Look-ups in named tables: a row name and a column name give one cell, copied from the table.

fotave:
columns: gutur, sabov, daluve, puzub, mos, led, muno, sibezu, mis
mikug: [0.709, -0.608, -0.205, 0.326, 0.970, -0.397, 0.534, 0.055, -0.108]
vus: [0.707, -0.186, -0.734, 0.476, 0.869, -0.295, 0.996, -0.222, -0.828]
buzil: [0.709, -0.115, -0.130, -0.170, 0.297, 0.953, 0.229, -0.313, 0.042]

mikug, muno: 0.534
mikug, mos: 0.970
buzil, sibezu: -0.313
vus, mis: -0.828
buzil, gutur: 0.709
vus, led: -0.295
mikug, led: -0.397
vus, daluve: -0.734
buzil, mis: 0.042
mikug, sabov: -0.608
vus, muno: 0.996
buzil, mos: 0.297
vus, sabov: -0.186
mikug, gutur: 0.709
vus, puzub: 0.476
buzil, daluve: -0.130
Row with the largest mis: buzil

vop
columns: lon, bupe, zupev, nisu, pivupet, pizoto, levu, dar, meruliz
lal: [-47165, -83274, -33327, 5593, -37515, 8862, 35760, 12249, -33588]
tadum: [-13613, 47435, 16413, 73493, 46268, 43112, 68260, 1240, 65962]
dedif: [-32024, 29470, -19684, 55721, 39872, 43568, 96510, 32936, 31445]
leb: [6290, 53109, 59773, 67528, 54079, 21526, -23656, -25852, 68217]
bon: [-8721, -10080, -45012, -49327, 5590, -10929, 5285, 68275, -73584]
pesipek: [-2473, -54539, 33614, -6949, -20836, -21207, -88089, -26605, -19729]
nezesok: [-15250, 80216, 5920, 36442, 93127, 20964, 5120, 54626, 6507]
pitafon: [68103, 55318, 38724, 18976, -9596, 18394, 44989, -38556, 81977]
zozasi: [16252, -29796, 55560, 7723, -13148, -16262, -90919, -45170, 12240]
gidi: [-75021, -25450, -29564, 27426, 46372, 13809, 3061, 59274, -49122]
dul: [-24063, 63318, 28692, 72249, 82816, 32003, 8170, 17273, 43565]
kud: [-16679, -26687, -57648, -24648, -19792, 11307, 78610, 51704, -40569]
bofifu: [-40575, 21596, -34457, -3039, 61274, 6869, 3397, 81142, -57062]
mesolog: [-34401, -93656, 3525, 10325, -44371, -3402, -23842, -22585, -20556]

levu of dul: 8170
nisu of leb: 67528
zupev of lal: -33327
levu of lal: 35760
meruliz of pitafon: 81977
nisu of bofifu: -3039
nisu of bon: -49327
nisu of dul: 72249
Which row has the largest zupev? leb

fifi =
         lofefu    bil   teti   ralu    sul    dis   viko    fes    seg
kuviba    0.569  0.660  0.525  0.162  0.469  0.433  0.432  0.586  0.584
ruv       0.290  0.342  0.564  0.674  0.524  0.620  0.575  0.318  0.331
favufe    0.290  0.630  0.406  0.220  0.516  0.487  0.236  0.376  0.399
kof       0.445  0.478  0.264  0.294  0.254  0.658  0.489  0.282  0.496
vel       0.597  0.432  0.457  0.186  0.236  0.583  0.550  0.367  0.382
dukope    0.499  0.383  0.604  0.709  0.435  0.405  0.238  0.561  0.305
sud       0.675  0.544  0.351  0.289  0.591  0.407  0.362  0.396  0.680
tasifa    0.402  0.322  0.643  0.473  0.670  0.392  0.588  0.348  0.247
gov       0.579  0.574  0.308  0.433  0.453  0.588  0.736  0.568  0.593
supi      0.656  0.540  0.545  0.682  0.661  0.596  0.399  0.533  0.467
tebo      0.771  0.512  0.266  0.451  0.397  0.535  0.281  0.471  0.455
paginus   0.311  0.364  0.495  0.686  0.432  0.215  0.356  0.615  0.455
tegulal   0.599  0.545  0.601  0.605  0.656  0.383  0.353  0.608  0.621
funopa    0.709  0.447  0.366  0.452  0.492  0.520  0.701  0.452  0.660

bil of funopa: 0.447
bil of tebo: 0.512
seg of gov: 0.593
ralu of kof: 0.294
viko of tegulal: 0.353
sul of supi: 0.661
dis of kof: 0.658

tas =
,nebena,rozut,puzavo,gop,kevos,turali
sitetus,189,55,199,166,128,141
pel,112,99,204,235,234,36
dusetaf,79,46,75,103,152,181

gop of pel = 235
nebena of dusetaf = 79
gop of sitetus = 166
turali of sitetus = 141
kevos of dusetaf = 152
puzavo of sitetus = 199
rozut of sitetus = 55
kevos of pel = 234
nebena of sitetus = 189
nebena of pel = 112
puzavo of pel = 204
Row with the largest rozut: pel

bug =
         tos  kese  fimim  zuruze  miz  mul
patim     48    36    119     219  170   24
bufo      82   100    103     138  159  103
funag     97    67    137     184  117   57
ral       73    77     97     163  176   80
vamuboz  126   142    160     162   92  116
pelave   134   140    164     161   86  124
petek     75    79     94     141  176   87
tume      99    98    136     168  121   84
konar    156   123    169     158   85  120
pemupe   142   125    168     175   90  104
baburog   81    95     97     135  161   93
nivar    142    99    163     165   89   93
fatos    112   138    160     168  102  104

What is the zuruze of nivar in bug?
165
What is the tos of konar in bug?
156
What is the fimim of petek in bug?
94
What is the fimim of funag in bug?
137
What is the mul of nivar in bug?
93
What is the zuruze of baburog in bug?
135
What is the miz of patim in bug?
170
What is the tos of nivar in bug?
142
What is the fimim of konar in bug?
169

vopip =
,buk,lim,kesusi
vilo,-91,-31,83
lutim,-31,29,27
rok,-54,29,48
zefu,-1,-37,-20
num,-66,9,64
pilurit,18,-3,-54
befoz,-59,20,39
mibe,47,18,-49
pura,36,-6,-38

buk of num = -66
lim of befoz = 20
kesusi of befoz = 39
lim of lutim = 29
kesusi of num = 64
lim of pura = -6
kesusi of pura = -38
buk of mibe = 47
kesusi of lutim = 27
lim of num = 9
Which row has the largest buk? mibe

Table lezurin
|  | rokilo | zefufi | sapeg | tela | naz | rok | lomam |
|---|---|---|---|---|---|---|---|
| muf | -44.3 | -96.5 | -36.8 | 29.4 | -46.8 | 15.9 | -34.0 |
| bipetu | 51.9 | -10.2 | -4.3 | 64.9 | 44.8 | 73.7 | 60.3 |
| dur | 17.6 | 5.4 | 1.2 | 7.0 | 34.9 | -83.3 | 24.9 |
| poreg | -19.6 | 5.1 | 66.1 | -43.2 | -2.4 | 34.0 | 75.2 |
| fis | -10.5 | 37.9 | -49.2 | 37.5 | 25.2 | 12.9 | 48.5 |
| gifan | -17.4 | -6.1 | -19.7 | -7.7 | -21.5 | -22.7 | 56.0 |
| ditelo | 58.9 | -43.6 | -23.2 | 12.1 | -87.0 | 9.6 | 14.0 |
| tibopof | 64.0 | 6.2 | 23.6 | -28.9 | -64.7 | 18.1 | 85.7 |
| barugiz | 8.7 | 8.5 | 11.1 | 8.2 | 11.0 | 10.0 | 13.1 |
| luz | 82.0 | -39.2 | 38.3 | 34.1 | 35.2 | 9.8 | 24.0 |
| mutos | -7.6 | 12.7 | -52.4 | 18.1 | -15.1 | -19.0 | 64.9 |
| movani | 6.8 | 43.1 | -61.0 | 57.4 | 38.9 | 45.8 | 67.2 |
| nuzupak | 28.5 | 20.1 | 21.9 | -24.6 | -23.4 | 13.0 | 70.4 |
| vugil | 60.5 | -31.2 | 32.4 | 19.0 | 27.2 | -23.5 | 17.9 |

What is the rok of luz in lezurin? 9.8
What is the rokilo of movani in lezurin? 6.8
What is the sapeg of dur in lezurin? 1.2
What is the naz of bipetu in lezurin? 44.8
What is the rokilo of barugiz in lezurin? 8.7
What is the zefufi of tibopof in lezurin? 6.2
What is the sapeg of muf in lezurin? -36.8

